Below is a small trained network, with its code and all its weights. Each question gives an input and a target symbol and asks what happens when units are switched off, that is, made to give their printed mean instead of their output.

import numpy as np


def w(rows, s, z=0):
    codes = np.array(rows[::2]) - 128.0
    scale = np.full(codes.shape[1], s)
    scale[-1] = z or s
    return codes * scale


def norm(h):
    return h / np.sqrt((h * h).mean(-1, keepdims=True) + 1e-5)


def f(y):
    return y / 2 * (1 + np.tanh(0.7978845608 * (y + 0.044715 * y**3)))


def softmax(a):
    e = np.exp(a - a.max(-1, keepdims=True))
    return e / e.sum(-1, keepdims=True)


def log_softmax(a):
    a = a - a.max(-1, keepdims=True)
    return a - np.log(np.exp(a).sum(-1, keepdims=True))


def net(x, mask):
    ids = ['αβδεζλπφψ'.index(c) for c in x.split()]
    T = len(ids)
    res = E[ids] + P[:T]
    u = 0
    for l in range(3):
        r = norm(res)
        for j in range(2):
            rows = slice(3 * j, 3 * j + 3)
            q, k, v = (r @ M[l][rows].T for M in (Q, K, V))
            z = softmax(np.where(np.tri(T) > 0, q @ k.T / 3**0.5, -1e9)) @ v
            o = O[l][rows]
            res = res + np.where(mask[u + j], z, o[:, -1]) @ o[:, :-1]
        u += 2
        y = f(norm(res) @ A[l][:, :-1].T + A[l][:, -1])
        res = res + np.where(mask[u : u + 4], y, B[l][:, -1]) @ B[l][:, :-1]
        u += 4
    return log_softmax(norm(res)[-1] @ U[:, :-1].T + U[:, -1])


Q, K, V, O, A, B = {}, {}, {}, {}, {}, {}
E = w([
[162,115,87],'α',
[16,186,93],'β',
[228,65,123],'δ',
[234,65,121],'ε',
[42,163,22],'ζ',
[132,247,196],'λ',
[45,120,120],'π',
[208,3,248],'φ',
[126,119,244],'ψ',
],0.0065)
P = w([
[200,250,94],'0',
[173,228,101],'1',
[164,211,94],'2',
[132,164,94],'3',
[111,118,98],'4',
[75,102,91],'5',
[55,79,102],'6',
],0.002)
Q[0] = w([
[141,208,98],'0.h0',
[190,83,111],'0.h0',
[100,220,103],'0.h0',
[86,132,3],'0.h1',
[149,186,254],'0.h1',
[111,116,159],'0.h1',
],0.0078)
K[0] = w([
[141,109,190],'0.h0',
[153,176,121],'0.h0',
[127,88,168],'0.h0',
[151,253,90],'0.h1',
[46,32,168],'0.h1',
[140,107,126],'0.h1',
],0.012)
V[0] = w([
[113,71,142],'0.h0',
[53,37,156],'0.h0',
[135,164,121],'0.h0',
[174,156,152],'0.h1',
[181,253,109],'0.h1',
[118,121,6],'0.h1',
],0.0047)
O[0] = w([
[134,161,157,70],'0.h0',
[175,214,155,6],'0.h0',
[129,98,103,163],'0.h0',
[141,118,148,195],'0.h1',
[57,4,167,219],'0.h1',
[53,150,75,56],'0.h1',
],0.0039,0.0014)
A[0] = w([
[177,109,2,133],'0.n0',
[155,148,100,63],'0.n1',
[94,115,155,116],'0.n2',
[111,174,169,2],'0.n3',
],0.0071,0.0013)
B[0] = w([
[3,114,197,250],'0.n0',
[70,87,141,95],'0.n1',
[143,158,100,149],'0.n2',
[79,117,132,115],'0.n3',
],0.0057,0.0016)
Q[1] = w([
[37,113,106],'1.h0',
[78,70,92],'1.h0',
[111,178,172],'1.h0',
[164,53,85],'1.h1',
[211,225,99],'1.h1',
[138,255,92],'1.h1',
],0.0067)
K[1] = w([
[60,155,137],'1.h0',
[34,132,87],'1.h0',
[192,208,102],'1.h0',
[161,140,135],'1.h1',
[110,2,152],'1.h1',
[70,10,92],'1.h1',
],0.0081)
V[1] = w([
[212,254,164],'1.h0',
[173,199,251],'1.h0',
[150,175,163],'1.h0',
[109,106,131],'1.h1',
[148,197,143],'1.h1',
[85,242,236],'1.h1',
],0.0028)
O[1] = w([
[1,23,113,7],'1.h0',
[41,115,100,135],'1.h0',
[63,97,104,106],'1.h0',
[126,131,140,144],'1.h1',
[158,136,96,127],'1.h1',
[175,164,87,254],'1.h1',
],0.0032,0.00097)
A[1] = w([
[141,112,117,2],'1.n0',
[126,185,254,114],'1.n1',
[200,88,95,70],'1.n2',
[145,91,114,59],'1.n3',
],0.0089,0.0033)
B[1] = w([
[69,225,222,82],'1.n0',
[115,13,62,252],'1.n1',
[2,158,99,165],'1.n2',
[73,146,187,117],'1.n3',
],0.0056,0.0028)
Q[2] = w([
[146,76,135],'2.h0',
[146,198,252],'2.h0',
[142,123,130],'2.h0',
[142,110,117],'2.h1',
[240,174,93],'2.h1',
[208,171,140],'2.h1',
],0.012)
K[2] = w([
[164,159,115],'2.h0',
[23,141,64],'2.h0',
[133,144,127],'2.h0',
[153,146,142],'2.h1',
[122,206,251],'2.h1',
[144,166,243],'2.h1',
],0.011)
V[2] = w([
[204,161,174],'2.h0',
[90,80,61],'2.h0',
[236,94,35],'2.h0',
[140,110,5],'2.h1',
[91,125,154],'2.h1',
[126,227,254],'2.h1',
],0.0039)
O[2] = w([
[221,103,191,99],'2.h0',
[83,109,68,174],'2.h0',
[207,40,72,169],'2.h0',
[239,141,38,192],'2.h1',
[127,128,163,128],'2.h1',
[4,135,235,3],'2.h1',
],0.0032,0.0039)
A[2] = w([
[165,45,121,219],'2.n0',
[71,221,134,238],'2.n1',
[114,114,134,46],'2.n2',
[211,137,255,4],'2.n3',
],0.0086,0.0017)
B[2] = w([
[104,197,224,254],'2.n0',
[158,144,255,132],'2.n1',
[52,151,122,120],'2.n2',
[145,229,39,131],'2.n3',
],0.0054,0.0064)
U = w([
[23,81,125,94],'α',
[110,247,132,166],'β',
[90,146,171,189],'δ',
[84,144,173,205],'ε',
[79,169,91,190],'ζ',
[121,61,62,3],'λ',
[206,185,66,74],'π',
[230,180,164,200],'φ',
[146,32,134,44],'ψ',
],0.012,0.0022)

Each question gives the input, a string of symbols that net reads in full, and the target symbol t.
The units are the heads (3 rows each of Q, K, V and O) and the neurons (one row each of A and B). Each row of codes is followed by its name. A weight is (code - 128) times the scale printed after its matrix; where a second scale follows, it is the last column's (O, A, B and U).
mask holds one flag per unit, layer by layer, with each layer's heads first. A switched-off unit (its flag False) gives its mean, the last column of its rows in O or B, instead of its output. The means were averaged over made-up inputs and are rounded, as every weight is.
A unit's drop is (log p(t) with every unit on - log p(t) with that unit switched off) / (log p(t) with every unit on - log p(t) with every unit switched off).
The circuit of an input: a set's keep is (log p(t) with only the set's units on - log p(t) with every unit switched off) / (log p(t) with every unit on - log p(t) with every unit switched off). Starting from the 12 units with the biggest drops (on a tie, the unit counted first), units are removed one at a time, each time the one whose removal leaves the highest keep (on an exact tie, the one counted first), for as long as the keep stays at least 0.8.
units of the circuit, in order: the units of the circuit, biggest drop first
top k neurons: the k neurons with the biggest drops, biggest first
top k neurons in layer l: the k neurons of layer l with the biggest drops, biggest first
which heads matter: for each layer, one digit per head in row order, 1 if its drop is at least 0.15 and else 0, layers parted by /
drop when u is switched off: that unit's drop, to one decimal
input δ β ζ λ, target λ: units of the circuit, in order -> [1.n1]
input ε π β δ π λ, target π: which heads matter -> 01 / 00 / 00
input δ φ π φ, target φ: units of the circuit, in order -> [2.n3; 0.h1]
input π λ φ α, target φ: units of the circuit, in order -> [0.h1; 1.n1; 1.h0]
input ε π α, target α: top 2 neurons -> [1.n1; 0.n0]
input δ α φ β π α, target φ: which heads matter -> 01 / 10 / 11
input φ β α π φ λ, target φ: units of the circuit, in order -> [2.h0; 0.h1; 1.n1]
input ε α ψ δ ψ π π, target π: which heads matter -> 00 / 10 / 00
input β φ π β φ ε λ, target φ: units of the circuit, in order -> [0.h1; 2.h0; 1.n1; 0.n0]
input π π ζ ε π π, target π: units of the circuit, in order -> [2.n0; 0.n0; 1.h0; 1.n1]
input π λ β, target π: top 3 neurons -> [0.n0; 1.n2; 2.n0]
input β λ φ δ π, target φ: top 2 neurons -> [0.n0; 1.n1]
input π φ α α ζ β, target β: units of the circuit, in order -> [1.n1; 2.n1; 0.n0]
input β ζ ε ψ α λ, target ψ: units of the circuit, in order -> [1.n1]
input π φ β β β, target β: top 2 neurons in layer 1 -> [1.n1; 1.n3]
input λ π π π φ φ λ, target π: top 3 neurons -> [1.n1; 2.n1; 0.n3]
input λ α δ, target λ: top 3 neurons -> [1.n2; 2.n3; 0.n0]
input λ δ δ, target λ: top 2 neurons in layer 1 -> [1.n2; 1.n1]
input π ζ ζ φ α, target α: top 3 neurons -> [0.n0; 1.n1; 2.n1]
input λ δ φ λ β φ β, target π: top 2 neurons -> [0.n0; 1.n1]
input λ φ π α π ζ, target π: top 3 neurons -> [1.n1; 1.n2; 0.n0]
input α λ φ ψ, target ψ: drop when 1.n1 is switched off -> 3.2
input α ψ δ λ, target ψ: drop when 0.h1 is switched off -> 0.2
input α π ζ δ λ ζ φ, target φ: drop when 1.h0 is switched off -> 0.1
